Below is a small trained network, with its code and all its weights. Each question gives an input and a target symbol and asks what happens when units are switched off, that is, made to give their printed mean instead of their output.

import numpy as np


def w(rows, s, z=0):
    codes = np.array(rows[::2]) - 128.0
    scale = np.full(codes.shape[1], s)
    scale[-1] = z or s
    return codes * scale


def norm(h):
    return h / np.sqrt((h * h).mean(-1, keepdims=True) + 1e-5)


def f(y):
    return y / 2 * (1 + np.tanh(0.7978845608 * (y + 0.044715 * y**3)))


def softmax(a):
    e = np.exp(a - a.max(-1, keepdims=True))
    return e / e.sum(-1, keepdims=True)


def log_softmax(a):
    a = a - a.max(-1, keepdims=True)
    return a - np.log(np.exp(a).sum(-1, keepdims=True))


def net(x, mask):
    ids = ['αβγδεζηθμπσφψω'.index(c) for c in x.split()]
    T = len(ids)
    res = E[ids] + P[:T]
    r = norm(res)
    for j in range(2):
        rows = slice(4 * j, 4 * j + 4)
        q, k, v = (r @ M[0][rows].T for M in (Q, K, V))
        z = softmax(np.where(np.tri(T) > 0, q @ k.T / 4**0.5, -1e9)) @ v
        o = O[0][rows]
        res = res + np.where(mask[j], z, o[:, -1]) @ o[:, :-1]
    y = f(norm(res) @ A[0][:, :-1].T + A[0][:, -1])
    res = res + np.where(mask[2:10], y, B[0][:, -1]) @ B[0][:, :-1]
    return log_softmax(norm(res)[-1] @ U[:, :-1].T + U[:, -1])


Q, K, V, O, A, B = {}, {}, {}, {}, {}, {}
E = w([
[131,175,145,149,200,89,75,157,129],'α',
[126,120,105,153,160,209,186,225,66],'β',
[81,189,65,159,149,156,109,99,125],'γ',
[85,142,104,126,67,203,187,54,148],'δ',
[103,247,87,58,20,240,44,149,170],'ε',
[53,149,149,193,46,82,98,95,75],'ζ',
[206,237,180,88,83,125,92,254,53],'η',
[157,122,146,119,117,68,171,181,91],'θ',
[185,106,12,72,227,71,209,133,58],'μ',
[77,183,77,144,61,112,65,224,118],'π',
[111,150,160,200,74,171,139,207,176],'σ',
[142,203,139,112,120,127,194,78,46],'φ',
[137,81,133,62,85,125,132,114,103],'ψ',
[80,51,68,172,133,129,92,115,101],'ω',
],0.0031)
P = w([
[113,120,166,112,144,118,125,115,153],'0',
[55,253,66,98,105,170,170,137,2],'1',
[146,104,108,111,132,100,142,158,164],'2',
[146,103,150,142,137,142,97,110,139],'3',
[65,222,58,119,101,180,174,133,10],'4',
[163,102,106,123,123,109,135,153,162],'5',
[169,97,137,155,134,152,92,102,130],'6',
[63,235,64,111,111,180,168,131,7],'7',
],0.0069)
Q[0] = w([
[11,153,109,56,52,104,197,179,134],'h0',
[138,158,105,195,140,32,58,146,154],'h0',
[32,98,164,98,81,148,91,88,103],'h0',
[228,124,182,154,97,97,95,120,206],'h0',
[191,45,113,150,91,104,38,99,130],'h1',
[105,91,157,151,183,162,101,118,84],'h1',
[170,211,160,89,83,109,108,131,127],'h1',
[254,93,68,162,143,147,112,79,193],'h1',
],0.013)
K[0] = w([
[9,164,143,103,135,53,191,183,100],'h0',
[158,114,72,160,87,56,64,130,128],'h0',
[58,128,194,111,107,142,77,87,108],'h0',
[211,174,118,168,62,137,108,141,102],'h0',
[185,138,94,197,106,173,83,108,79],'h1',
[145,105,187,186,157,119,91,82,118],'h1',
[148,192,164,60,89,131,124,138,140],'h1',
[217,129,45,176,74,134,135,120,110],'h1',
],0.013)
V[0] = w([
[130,160,96,146,141,135,110,46,203],'h0',
[129,64,172,132,86,84,139,77,140],'h0',
[111,118,176,159,246,115,112,128,76],'h0',
[106,78,48,151,122,58,130,90,104],'h0',
[75,146,108,182,78,49,97,152,114],'h1',
[159,126,161,189,154,74,183,158,107],'h1',
[146,180,185,91,151,96,73,141,73],'h1',
[110,133,123,138,82,124,166,85,53],'h1',
],0.011)
O[0] = w([
[113,158,157,150,153,89,107,193,214,57],'h0',
[169,181,177,213,139,77,118,75,117,204],'h0',
[202,139,192,32,63,71,144,175,75,182],'h0',
[59,186,98,156,95,33,102,83,113,3],'h0',
[150,8,69,165,159,123,139,144,115,129],'h1',
[110,136,162,221,115,163,160,184,123,151],'h1',
[107,173,39,205,111,126,90,95,177,236],'h1',
[152,122,89,114,165,152,254,115,178,27],'h1',
],0.0059,0.0041)
A[0] = w([
[82,108,41,195,102,90,158,149,56,128],'n0',
[95,157,141,161,79,126,96,182,34,135],'n1',
[147,59,118,127,108,146,73,154,69,60],'n2',
[150,62,147,116,184,94,124,135,179,202],'n3',
[86,174,13,106,106,104,163,184,121,74],'n4',
[63,169,150,132,169,187,180,152,22,2],'n5',
[175,109,189,149,117,75,144,58,183,52],'n6',
[160,108,142,96,114,12,148,131,160,70],'n7',
],0.011,0.0041)
B[0] = w([
[145,212,129,50,102,172,135,183,153,221],'n0',
[119,37,71,110,162,127,203,100,203,254],'n1',
[121,170,152,175,197,90,155,51,96,185],'n2',
[101,156,123,185,1,100,174,99,120,162],'n3',
[182,59,235,183,143,98,88,72,147,170],'n4',
[65,103,145,195,103,111,24,185,88,180],'n5',
[122,33,71,81,102,102,92,155,101,150],'n6',
[80,169,143,198,218,228,122,155,102,146],'n7',
],0.009,0.0091)
U = w([
[154,99,180,105,223,91,98,207,239,170],'α',
[119,92,193,36,67,179,149,165,27,169],'β',
[61,238,198,136,124,139,61,199,121,167],'γ',
[23,119,179,92,28,21,129,122,183,72],'δ',
[122,116,95,118,67,202,21,112,247,3],'ε',
[112,139,36,186,33,161,189,219,89,84],'ζ',
[224,147,87,137,242,222,126,75,81,85],'η',
[208,18,78,107,111,71,201,95,161,126],'θ',
[57,183,118,85,215,72,249,125,105,114],'μ',
[113,229,56,195,116,48,118,24,113,94],'π',
[191,144,254,227,102,117,156,99,119,158],'σ',
[237,228,128,74,109,127,179,191,135,203],'φ',
[143,88,131,47,97,90,10,48,87,237],'ψ',
[48,36,102,190,206,140,84,152,78,132],'ω',
],0.0072,0.0021)

Each question gives the input, a string of symbols that net reads in full, and the target symbol t.
The units are the heads (4 rows each of Q, K, V and O) and the neurons (one row each of A and B). Each row of codes is followed by its name. A weight is (code - 128) times the scale printed after its matrix; where a second scale follows, it is the last column's (O, A, B and U).
mask holds one flag per unit, heads first, then neurons. A switched-off unit (its flag False) gives its mean, the last column of its rows in O or B, instead of its output. The means were averaged over made-up inputs and are rounded, as every weight is.
A unit's drop is (log p(t) with every unit on - log p(t) with that unit switched off) / (log p(t) with every unit on - log p(t) with every unit switched off).
The circuit of an input: a set's keep is (log p(t) with only the set's units on - log p(t) with every unit switched off) / (log p(t) with every unit on - log p(t) with every unit switched off). Starting from all 10 units, units are removed one at a time, each time the one whose removal leaves the highest keep (on an exact tie, the one counted first), for as long as the keep stays at least 0.8.
circuit, biggest first: the units of the circuit, biggest drop first
unit that matters most: the unit with the biggest drop
top k neurons: the k neurons with the biggest drops, biggest first
which heads matter: for each layer, one digit per head in row order, 1 if its drop is at least 0.15 and else 0, layers parted by /
input ψ α η η δ ω, target μ: circuit, biggest first	h1, h0, n0, n2
input θ θ η γ α π, target ε: which heads matter	10
input γ η β, target ω: which heads matter	11
input η ζ ε γ α, target ε: circuit, biggest first	h1, n4, n0, h0
input σ φ σ α θ σ θ β, target ω: circuit, biggest first	n5, n1
input π σ σ σ π, target η: circuit, biggest first	h1, n2, n0, n4
input ζ π α α ζ, target φ: which heads matter	01
input σ α φ σ, target σ: circuit, biggest first	h0, n3, h1, n2
input α σ θ α μ, target θ: which heads matter	11
input σ ψ θ δ, target δ: top 3 neurons	n3, n6, n1
input ε θ θ σ ζ ω ε β, target ψ: unit that matters most	h1
input β π σ, target ζ: circuit, biggest first	h1, n3, n1, h0
input σ ψ ζ σ π η α θ, target ω: circuit, biggest first	n5, n1
input δ ψ η ψ ψ α η, target η: circuit, biggest first	h0, n2
input η ζ θ η π, target ε: which heads matter	01
input α β γ σ σ, target θ: unit that matters most	n1
input ω ω η ω σ θ ω β, target μ: which heads matter	11
input π π η σ σ φ, target γ: circuit, biggest first	h0, n1, n0
input μ ψ η σ σ ψ δ η, target δ: circuit, biggest first	h0, n1, h1, n5
input δ φ σ ψ ω π ω, target ω: circuit, biggest first	h0, n7, h1, n6
input σ θ γ ψ ζ θ π, target π: top 3 neurons	n2, n1, n3
input η θ σ σ η β σ σ, target ε: which heads matter	01
input ε θ η, target η: which heads matter	00
input σ ζ σ α ψ β δ α, target ω: which heads matter	00
input α δ γ ψ ψ ε, target ψ: which heads matter	11
input ψ ζ ω γ ε, target π: circuit, biggest first	h0
input δ θ φ δ ψ σ σ σ, target γ: unit that matters most	h1
input σ σ η δ θ ψ α ψ, target ω: which heads matter	00
input η ψ σ, target ζ: which heads matter	01
